Below are the code and all the weights of a small trained network. Each question names an input and a class and asks about switching units off, where a switched-off unit gives its printed mean instead of its output.

import numpy as np


def w(rows, s, z=0):
    codes = np.array(rows[::2]) - 128.0
    scale = np.full(codes.shape[1], s)
    scale[-1] = z or s
    return codes * scale


def norm(h):
    return h / np.sqrt((h * h).mean(-1, keepdims=True) + 1e-5)


def f(y):
    return y / 2 * (1 + np.tanh(0.7978845608 * (y + 0.044715 * y**3)))


def log_softmax(a):
    a = a - a.max(-1, keepdims=True)
    return a - np.log(np.exp(a).sum(-1, keepdims=True))


def net(x, mask):
    res = np.array(x, float).reshape(1, 4) / 4 @ E
    u = 0
    for l in range(2):
        y = f(norm(res) @ A[l][:, :-1].T + A[l][:, -1])
        res = res + np.where(mask[u : u + 14], y, B[l][:, -1]) @ B[l][:, :-1]
        u += 14
    return log_softmax(norm(res)[-1] @ U[:, :-1].T + U[:, -1])


A, B = {}, {}
E = w([
[129,124,221,123,116,143,125,131,126],'x0',
[127,122,143,132,123,46,118,124,83],'x1',
[132,133,120,136,127,162,126,128,55],'x2',
[129,255,136,137,108,117,127,133,128],'x3',
],0.0064)
A[0] = w([
[131,105,131,128,118,102,128,133,172,67],'0.n1',
[128,67,23,131,129,113,126,126,131,67],'0.n2',
[128,68,134,123,129,85,130,130,212,80],'0.n3',
[130,109,118,133,122,149,131,132,77,50],'0.n4',
[129,7,124,128,135,125,127,130,130,4],'0.n5',
[125,87,190,128,124,141,127,129,123,51],'0.n6',
[128,111,135,133,131,108,132,127,166,84],'0.n7',
[129,110,129,136,120,96,116,123,111,50],'0.n8',
[130,71,210,131,124,152,124,124,132,68],'0.n9',
[127,75,120,129,130,180,127,128,42,70],'0.n10',
[126,65,107,123,126,235,130,125,174,64],'0.n11',
[134,117,119,124,120,142,128,133,86,39],'0.n12',
[123,120,120,120,116,129,121,109,127,92],'0.n13',
[125,49,139,120,127,35,130,124,77,60],'0.n14',
],0.019,0.0042)
B[0] = w([
[128,140,131,137,165,180,110,106,105,155],'0.n1',
[125,105,137,58,148,106,182,164,41,222],'0.n2',
[91,113,148,131,178,174,81,54,124,211],'0.n3',
[108,126,165,132,167,157,114,93,126,152],'0.n4',
[108,119,39,92,4,128,129,99,207,248],'0.n5',
[136,116,120,85,153,98,140,149,73,179],'0.n6',
[123,135,137,140,152,180,117,112,103,149],'0.n7',
[153,129,155,141,136,128,126,153,142,146],'0.n8',
[119,109,128,77,138,118,187,156,63,208],'0.n9',
[94,117,114,125,161,185,84,53,129,204],'0.n10',
[173,145,160,215,152,90,121,190,171,243],'0.n11',
[124,129,175,127,157,163,114,109,126,139],'0.n12',
[131,100,113,137,147,152,151,134,142,126],'0.n13',
[171,149,159,215,155,98,127,192,170,237],'0.n14',
],0.027,0.014)
A[1] = w([
[119,229,125,105,3,93,88,84,117,109],'1.n1',
[102,145,157,124,139,186,85,41,105,33],'1.n2',
[114,166,120,126,71,112,122,108,132,58],'1.n3',
[146,218,158,103,120,110,147,116,111,200],'1.n4',
[152,87,160,79,100,115,151,137,58,58],'1.n5',
[155,145,129,107,122,127,136,106,131,87],'1.n6',
[120,123,128,124,110,129,100,125,111,1],'1.n7',
[155,119,100,151,87,131,125,106,114,55],'1.n8',
[110,125,113,71,146,112,169,133,76,70],'1.n9',
[172,172,145,178,119,77,115,185,140,37],'1.n10',
[118,152,131,48,115,104,180,151,65,83],'1.n11',
[104,128,124,137,148,147,75,72,132,127],'1.n12',
[126,109,118,146,146,137,145,164,144,138],'1.n13',
[169,159,164,192,102,97,111,145,140,18],'1.n14',
],0.018,0.0018)
B[1] = w([
[104,49,54,90,4,151,121,116,187,216],'1.n1',
[107,156,106,104,172,206,78,11,121,185],'1.n2',
[133,36,112,150,108,115,105,107,180,158],'1.n3',
[55,110,141,71,148,157,230,198,236,196],'1.n4',
[119,61,128,87,158,84,156,153,63,174],'1.n5',
[158,63,90,165,161,122,124,137,151,127],'1.n6',
[138,53,76,169,206,124,84,149,175,120],'1.n7',
[67,145,110,87,143,112,115,144,163,135],'1.n8',
[136,127,184,87,127,90,146,166,76,179],'1.n9',
[183,184,128,206,152,109,90,134,152,251],'1.n10',
[184,114,71,66,163,106,138,151,14,203],'1.n11',
[123,164,166,106,157,141,105,94,107,169],'1.n12',
[127,222,184,123,118,110,129,113,119,187],'1.n13',
[158,205,118,174,145,74,123,146,167,214],'1.n14',
],0.018,0.013)
U = w([
[96,77,67,101,40,132,147,138,212,123],'0',
[173,189,165,222,159,88,120,176,162,144],'1',
[140,89,134,67,155,90,171,178,28,141],'2',
[89,133,154,121,179,212,75,29,107,134],'3',
[136,142,114,135,122,117,112,125,117,231],'4',
[117,102,136,191,9,115,69,85,43,2],'5',
],0.011,0.0057)

Each question gives the input, the list of numbers given to net, and the class t.
The units are the neurons (one row each of A and B). Each row of codes is followed by its name. A weight is (code - 128) times the scale printed after its matrix; where a second scale follows, it is the last column's (A, B and U).
mask holds one flag per neuron, layer by layer. A switched-off neuron (its flag False) gives its mean, the last column of its row in B, instead of its output. The means were averaged over made-up inputs and are rounded, as every weight is.
A unit's drop is (log p(t) with every unit on - log p(t) with that unit switched off) / (log p(t) with every unit on - log p(t) with every unit switched off).
The circuit of an input: a set's keep is (log p(t) with only the set's units on - log p(t) with every unit switched off) / (log p(t) with every unit on - log p(t) with every unit switched off). Starting from the 12 units with the biggest drops (on a tie, the unit counted first), units are removed one at a time, each time the one whose removal leaves the highest keep (on an exact tie, the one counted first), for as long as the keep stays at least 0.8.
circuit, biggest first: the units of the circuit, biggest drop first
most important unit: the unit with the biggest drop
top k neurons: the k neurons with the biggest drops, biggest first
top k neurons in layer l: the k neurons of layer l with the biggest drops, biggest first
drop of u: that unit's drop, to one decimal
input [8,-7,5,-2], class 2: top 3 neurons in layer 0 -> 0.n9, 0.n6, 0.n14
input [8,-1,-8,-7], class 2: top 3 neurons -> 0.n9, 0.n6, 0.n10
input [-5,3,-6,-7], class 0: circuit, biggest first -> 0.n5
input [2,-2,-5,5], class 0: top 2 neurons in layer 1 -> 1.n1, 1.n4
input [-4,5,-6,-4], class 3: top 2 neurons -> 0.n3, 0.n11
input [8,-5,4,-3], class 2: top 2 neurons -> 0.n9, 0.n14
input [6,-1,-5,-3], class 2: top 3 neurons -> 0.n9, 0.n6, 0.n10
input [1,4,-8,-8], class 0: top 2 neurons -> 0.n5, 0.n10
input [7,-4,3,6], class 2: top 4 neurons in layer 0 -> 0.n11, 0.n14, 0.n5, 0.n10
input [-7,6,7,-4], class 2: top 2 neurons in layer 0 -> 0.n2, 0.n11
input [5,4,1,-5], class 0: top 2 neurons -> 0.n5, 0.n2
input [4,7,8,7], class 3: top 2 neurons in layer 1 -> 1.n2, 1.n12
input [2,2,-3,-4], class 0: top 2 neurons -> 0.n5, 0.n14
input [-2,-7,-8,5], class 3: most important unit -> 0.n14
input [2,7,-4,-8], class 0: top 2 neurons -> 0.n5, 0.n11
input [-3,-5,-8,-6], class 3: top 2 neurons -> 0.n3, 0.n14
input [7,-1,-6,-4], class 2: top 3 neurons in layer 0 -> 0.n9, 0.n6, 0.n10
input [-6,1,-7,2], class 3: top 2 neurons in layer 0 -> 0.n3, 0.n9
input [0,4,6,0], class 3: top 2 neurons -> 0.n10, 0.n11
input [-7,-1,-2,-5], class 2: most important unit -> 0.n2
input [1,-2,2,6], class 0: drop of 1.n12 -> 0.0
input [-3,2,-5,5], class 0: drop of 0.n4 -> 0.5
input [5,-2,-4,0], class 2: drop of 0.n10 -> 0.1
